Here is a tiny trained network, its code and every weight. The questions are about switching its units off for an input and a class, where a switched-off unit gives its printed mean instead of its output.

import numpy as np


def w(rows, s, z=0):
    codes = np.array(rows[::2]) - 128.0
    scale = np.full(codes.shape[1], s)
    scale[-1] = z or s
    return codes * scale


def f(y):
    return np.maximum(y, 0)


def log_softmax(a):
    a = a - a.max(-1, keepdims=True)
    return a - np.log(np.exp(a).sum(-1, keepdims=True))


def net(x, mask):
    res = np.array(x, float).reshape(1, 4) / 4 @ E
    y = f(res @ A[0][:, :-1].T + A[0][:, -1])
    res = res + np.where(mask, y, B[0][:, -1]) @ B[0][:, :-1]
    return log_softmax(res[-1] @ U[:, :-1].T + U[:, -1])


A, B = {}, {}
E = w([
[59,161,45,101,67,73,54,178,173,29],'x0',
[205,160,117,146,130,103,195,122,61,104],'x1',
[150,131,43,111,102,190,120,59,76,74],'x2',
[203,169,140,4,133,164,105,77,131,75],'x3',
],0.011)
A[0] = w([
[145,72,254,172,128,161,127,79,139,188,113],'n0',
[121,161,101,100,122,126,85,116,145,76,181],'n1',
[149,88,111,141,102,132,145,127,197,127,77],'n2',
[112,133,39,206,115,127,139,124,108,111,255],'n3',
[158,139,71,45,123,118,124,92,121,17,203],'n4',
[121,168,230,97,109,61,127,204,156,148,174],'n5',
[173,133,145,88,108,134,144,103,143,98,99],'n6',
[142,132,196,71,131,151,94,125,159,244,152],'n7',
[105,137,184,139,85,136,159,53,168,145,81],'n8',
[129,127,97,182,155,131,125,120,122,134,109],'n9',
[103,118,115,215,139,109,145,103,95,250,189],'n10',
[104,110,199,137,139,103,111,153,129,159,178],'n11',
[224,152,225,56,132,140,141,119,101,123,181],'n12',
[132,103,156,239,93,159,94,122,121,110,117],'n13',
[169,125,182,106,117,102,116,203,190,78,160],'n14',
],0.0093,0.0041)
B[0] = w([
[130,94,143,43,151,235,126,175,186,189,245],'n0',
[143,146,77,93,97,86,124,136,142,81,202],'n1',
[200,168,133,152,127,101,147,115,139,101,138],'n2',
[173,80,90,190,100,166,109,177,141,97,226],'n3',
[124,191,2,93,88,154,100,87,61,88,248],'n4',
[87,134,171,160,143,20,135,104,177,125,234],'n5',
[90,139,121,149,150,104,127,76,84,117,170],'n6',
[129,162,183,24,152,121,186,171,93,141,219],'n7',
[142,147,115,99,130,149,178,143,119,115,154],'n8',
[152,139,145,167,99,176,97,132,139,116,158],'n9',
[146,52,158,213,111,208,117,192,135,167,253],'n10',
[157,133,185,134,156,75,173,123,155,125,207],'n11',
[108,162,143,147,160,138,141,31,75,216,235],'n12',
[156,103,152,175,140,159,146,129,80,122,181],'n13',
[91,122,139,158,140,51,97,82,127,91,194],'n14',
],0.012)
U = w([
[103,158,14,67,31,138,57,177,139,17,147],'0',
[111,225,75,88,135,117,120,17,13,126,27],'1',
[69,140,208,178,169,1,133,129,176,122,60],'2',
[140,71,121,246,97,155,121,186,128,118,249],'3',
[107,141,182,57,180,150,163,142,138,162,112],'4',
],0.0083,0.0011)

Each question gives the input, the list of numbers given to net, and the class t.
The units are the neurons (one row each of A and B). Each row of codes is followed by its name. A weight is (code - 128) times the scale printed after its matrix; where a second scale follows, it is the last column's (A, B and U).
mask holds one flag per neuron, in row order. A switched-off neuron (its flag False) gives its mean, the last column of its row in B, instead of its output. The means were averaged over made-up inputs and are rounded, as every weight is.
A unit's drop is (log p(t) with every unit on - log p(t) with that unit switched off) / (log p(t) with every unit on - log p(t) with every unit switched off).
The circuit of an input: a set's keep is (log p(t) with only the set's units on - log p(t) with every unit switched off) / (log p(t) with every unit on - log p(t) with every unit switched off). Starting from the 12 units with the biggest drops (on a tie, the unit counted first), units are removed one at a time, each time the one whose removal leaves the highest keep (on an exact tie, the one counted first), for as long as the keep stays at least 0.8.
units of the circuit, in order: the units of the circuit, biggest drop first
k most important neurons: the k neurons with the biggest drops, biggest first
drop when u is switched off: that unit's drop, to one decimal
input [7,1,-4,7], class 1: units of the circuit, in order => n3; n10
input [8,2,-6,0], class 2: units of the circuit, in order => n5
input [6,5,-4,4], class 1: 3 most important neurons => n3; n10; n0
input [6,2,0,7], class 1: 2 most important neurons => n3; n6
input [7,1,-8,7], class 1: units of the circuit, in order => n10; n3
input [-8,-8,-5,-6], class 4: 2 most important neurons => n7; n0
input [-1,-2,-3,5], class 1: 2 most important neurons => n10; n12
input [7,-2,-3,-6], class 2: 3 most important neurons => n5; n4; n10
input [7,-8,4,-8], class 3: 4 most important neurons => n4; n13; n3; n7
input [6,4,-4,-1], class 2: 2 most important neurons => n5; n14
input [-3,2,3,-1], class 3: 2 most important neurons => n7; n4
input [3,-3,1,6], class 1: 4 most important neurons => n3; n10; n0; n6
input [-6,-1,-2,-4], class 4: 3 most important neurons => n0; n7; n3
input [4,2,2,5], class 1: 2 most important neurons => n10; n6
input [-5,-3,0,8], class 1: units of the circuit, in order => n12
input [2,5,4,-1], class 0: drop when n12 is switched off => 0.1
input [-1,0,-6,8], class 1: drop when n12 is switched off => 0.3
input [3,-4,-5,6], class 2: drop when n10 is switched off => -0.1
input [-1,3,-8,4], class 2: drop when n5 is switched off => 0.3
input [-8,4,-8,-4], class 4: most important neuron => n0
